Below is a small trained network, with its code and all its weights. Each question gives an input and a target symbol and asks what happens when units are switched off, that is, made to give their printed mean instead of their output.

import numpy as np


def w(rows, s, z=0):
    codes = np.array(rows[::2]) - 128.0
    scale = np.full(codes.shape[1], s)
    scale[-1] = z or s
    return codes * scale


def f(y):
    return np.maximum(y, 0)


def softmax(a):
    e = np.exp(a - a.max(-1, keepdims=True))
    return e / e.sum(-1, keepdims=True)


def log_softmax(a):
    a = a - a.max(-1, keepdims=True)
    return a - np.log(np.exp(a).sum(-1, keepdims=True))


def net(x, mask):
    ids = ['ΔΛαγτω'.index(c) for c in x.split()]
    T = len(ids)
    res = E[ids] + P[:T]
    r = res
    for j in range(3):
        rows = slice(4 * j, 4 * j + 4)
        q, k, v = (r @ M[0][rows].T for M in (Q, K, V))
        z = softmax(np.where(np.tri(T) > 0, q @ k.T / 4**0.5, -1e9)) @ v
        o = O[0][rows]
        res = res + np.where(mask[j], z, o[:, -1]) @ o[:, :-1]
    y = f(res @ A[0][:, :-1].T + A[0][:, -1])
    res = res + np.where(mask[3:7], y, B[0][:, -1]) @ B[0][:, :-1]
    return log_softmax(res[-1] @ U[:, :-1].T + U[:, -1])


Q, K, V, O, A, B = {}, {}, {}, {}, {}, {}
E = w([
[191,186,190,68,134,100,119,129,249],'Δ',
[95,127,6,84,129,227,114,134,114],'Λ',
[118,177,158,204,99,197,174,133,205],'α',
[102,133,110,204,181,74,201,42,122],'γ',
[80,70,156,134,179,121,108,173,234],'τ',
[155,163,181,114,226,161,63,88,83],'ω',
],0.012)
P = w([
[86,200,60,203,51,2,72,165,168],'0',
[72,187,108,207,128,86,118,135,243],'1',
[80,169,129,182,139,96,121,129,202],'2',
[121,142,144,164,147,127,154,121,204],'3',
[142,115,159,144,142,150,152,85,217],'4',
[145,104,177,130,155,172,176,66,210],'5',
[149,90,200,98,175,199,187,52,198],'6',
[183,63,202,83,162,188,191,22,204],'7',
[185,62,196,79,217,177,234,41,190],'8',
],0.0065)
Q[0] = w([
[189,88,96,52,46,66,109,199,36],'H1',
[105,196,120,134,113,102,122,138,168],'H1',
[95,113,152,134,140,87,101,134,77],'H1',
[103,106,86,84,56,18,37,203,53],'H1',
[142,149,182,189,133,146,163,116,114],'H2',
[115,150,111,89,92,80,53,158,90],'H2',
[103,50,161,149,142,142,177,109,133],'H2',
[123,163,85,140,91,108,113,125,160],'H2',
[127,219,183,207,132,154,199,80,253],'H3',
[122,124,150,159,62,60,152,211,105],'H3',
[139,135,69,13,104,193,43,186,1],'H3',
[115,88,113,148,146,100,152,118,93],'H3',
],0.0093)
K[0] = w([
[86,209,101,201,68,104,116,184,187],'H1',
[103,42,22,106,119,163,113,66,67],'H1',
[140,255,141,73,119,64,31,211,164],'H1',
[118,232,59,164,98,79,105,174,136],'H1',
[142,90,195,71,172,136,119,136,164],'H2',
[96,191,121,193,103,59,145,89,145],'H2',
[199,107,116,55,134,145,130,91,128],'H2',
[96,80,148,189,102,112,188,151,135],'H2',
[108,31,101,34,155,182,151,92,112],'H3',
[123,125,139,83,169,25,80,87,140],'H3',
[97,166,173,254,77,78,165,155,157],'H3',
[167,162,186,83,133,123,76,158,161],'H3',
],0.0078)
V[0] = w([
[216,209,209,79,26,254,120,203,199],'H1',
[212,172,225,110,169,195,17,94,136],'H1',
[93,109,121,192,104,105,208,75,134],'H1',
[202,144,216,140,187,100,65,95,42],'H1',
[109,107,217,106,164,80,166,184,181],'H2',
[71,144,56,125,137,155,105,113,58],'H2',
[73,110,80,221,76,170,221,115,109],'H2',
[66,28,200,183,181,142,192,61,135],'H2',
[166,166,96,68,41,220,173,107,113],'H3',
[216,243,228,132,130,141,153,103,140],'H3',
[94,41,122,141,75,166,114,203,202],'H3',
[57,161,107,160,143,196,22,182,95],'H3',
],0.0055)
O[0] = w([
[163,158,110,146,104,89,150,255,219,87],'H1',
[133,147,102,153,169,82,62,134,220,133],'H1',
[156,169,153,113,135,142,178,81,93,253],'H1',
[127,149,89,119,180,116,7,96,152,53],'H1',
[49,110,113,65,125,95,165,96,168,176],'H2',
[199,143,102,147,159,158,99,135,117,49],'H2',
[151,90,87,187,105,199,171,142,103,206],'H2',
[111,27,66,146,116,133,155,112,201,187],'H2',
[111,95,107,187,102,195,144,195,106,115],'H3',
[203,196,158,196,157,153,122,170,120,155],'H3',
[120,83,132,105,69,62,200,148,219,190],'H3',
[114,67,52,106,146,136,97,107,195,166],'H3',
],0.0072,0.0036)
A[0] = w([
[86,41,2,143,104,204,145,126,116,101],'N1',
[85,164,209,159,170,135,165,128,120,254],'N2',
[102,66,129,134,179,92,102,142,163,159],'N3',
[226,147,145,178,124,145,166,97,134,64],'N4',
],0.0061,0.0006)
B[0] = w([
[39,32,253,213,230,92,103,167,96,251],'N1',
[179,140,128,62,82,214,101,107,94,255],'N2',
[195,170,87,87,104,249,98,63,135,190],'N3',
[183,137,186,96,126,244,151,181,91,244],'N4',
],0.0059,0.0049)
U = w([
[81,192,201,129,107,59,121,154,105,2],'Δ',
[46,48,202,212,181,113,136,188,110,155],'Λ',
[245,158,152,187,112,139,188,214,134,129],'α',
[176,143,204,82,90,200,131,81,29,65],'γ',
[36,110,101,2,45,101,188,87,180,239],'τ',
[133,173,74,202,145,153,50,67,176,189],'ω',
],0.0046,0.00082)

Each question gives the input, a string of symbols that net reads in full, and the target symbol t.
The units are the heads (4 rows each of Q, K, V and O) and the neurons (one row each of A and B). Each row of codes is followed by its name. A weight is (code - 128) times the scale printed after its matrix; where a second scale follows, it is the last column's (O, A, B and U).
mask holds one flag per unit, heads first, then neurons. A switched-off unit (its flag False) gives its mean, the last column of its rows in O or B, instead of its output. The means were averaged over made-up inputs and are rounded, as every weight is.
A unit's drop is (log p(t) with every unit on - log p(t) with that unit switched off) / (log p(t) with every unit on - log p(t) with every unit switched off).
The circuit of an input: a set's keep is (log p(t) with only the set's units on - log p(t) with every unit switched off) / (log p(t) with every unit on - log p(t) with every unit switched off). Starting from all 7 units, units are removed one at a time, each time the one whose removal leaves the highest keep (on an exact tie, the one counted first), for as long as the keep stays at least 0.8.
circuit, biggest first: the units of the circuit, biggest drop first
unit that matters most: the unit with the biggest drop
k most important neurons: the k neurons with the biggest drops, biggest first
which heads matter: for each layer, one digit per head in row order, 1 if its drop is at least 0.15 and else 0, layers parted by /
drop when u is switched off: that unit's drop, to one decimal
input α Δ α α γ α γ τ, target τ: which heads matter => 011
input Λ α α Δ, target τ: which heads matter => 001
input γ Λ γ γ α α α γ, target Λ: which heads matter => 011
input α α γ γ α α α γ, target γ: circuit, biggest first => H3, H1
input α α α, target α: unit that matters most => H1
input α τ γ γ ω Δ, target ω: circuit, biggest first => H1, H3
input ω α ω α γ, target ω: which heads matter => 101
input α α γ Λ α τ γ Δ Δ, target τ: circuit, biggest first => H2, H3
input α α α α Δ α α, target α: which heads matter => 101
input ω α ω γ τ, target ω: circuit, biggest first => H1, N3, H3
input α α Λ α, target Λ: circuit, biggest first => H3, N1, H1
input γ α α, target γ: circuit, biggest first => H1, N2
input γ Δ Λ, target Λ: which heads matter => 100
input α γ α α τ γ, target τ: circuit, biggest first => H3, H2
input α ω α α ω Λ, target Λ: which heads matter => 000
input α α γ α Λ γ ω α, target ω: circuit, biggest first => H1
input α Δ γ Λ α α α Λ, target α: which heads matter => 111
input α Λ Λ γ ω Δ, target ω: which heads matter => 100
input Δ Δ α γ γ α τ Λ α, target Λ: 2 most important neurons => N1, N3
input ω Δ τ γ τ α, target τ: unit that matters most => H2
input Δ α γ α α ω Δ γ, target ω: drop when H1 is switched off => 1.0
input τ γ Δ α α τ, target τ: drop when N1 is switched off => 0.1
input α γ ω α, target ω: drop when H1 is switched off => 0.7
input α α α α α Δ γ, target γ: drop when N2 is switched off => 0.3
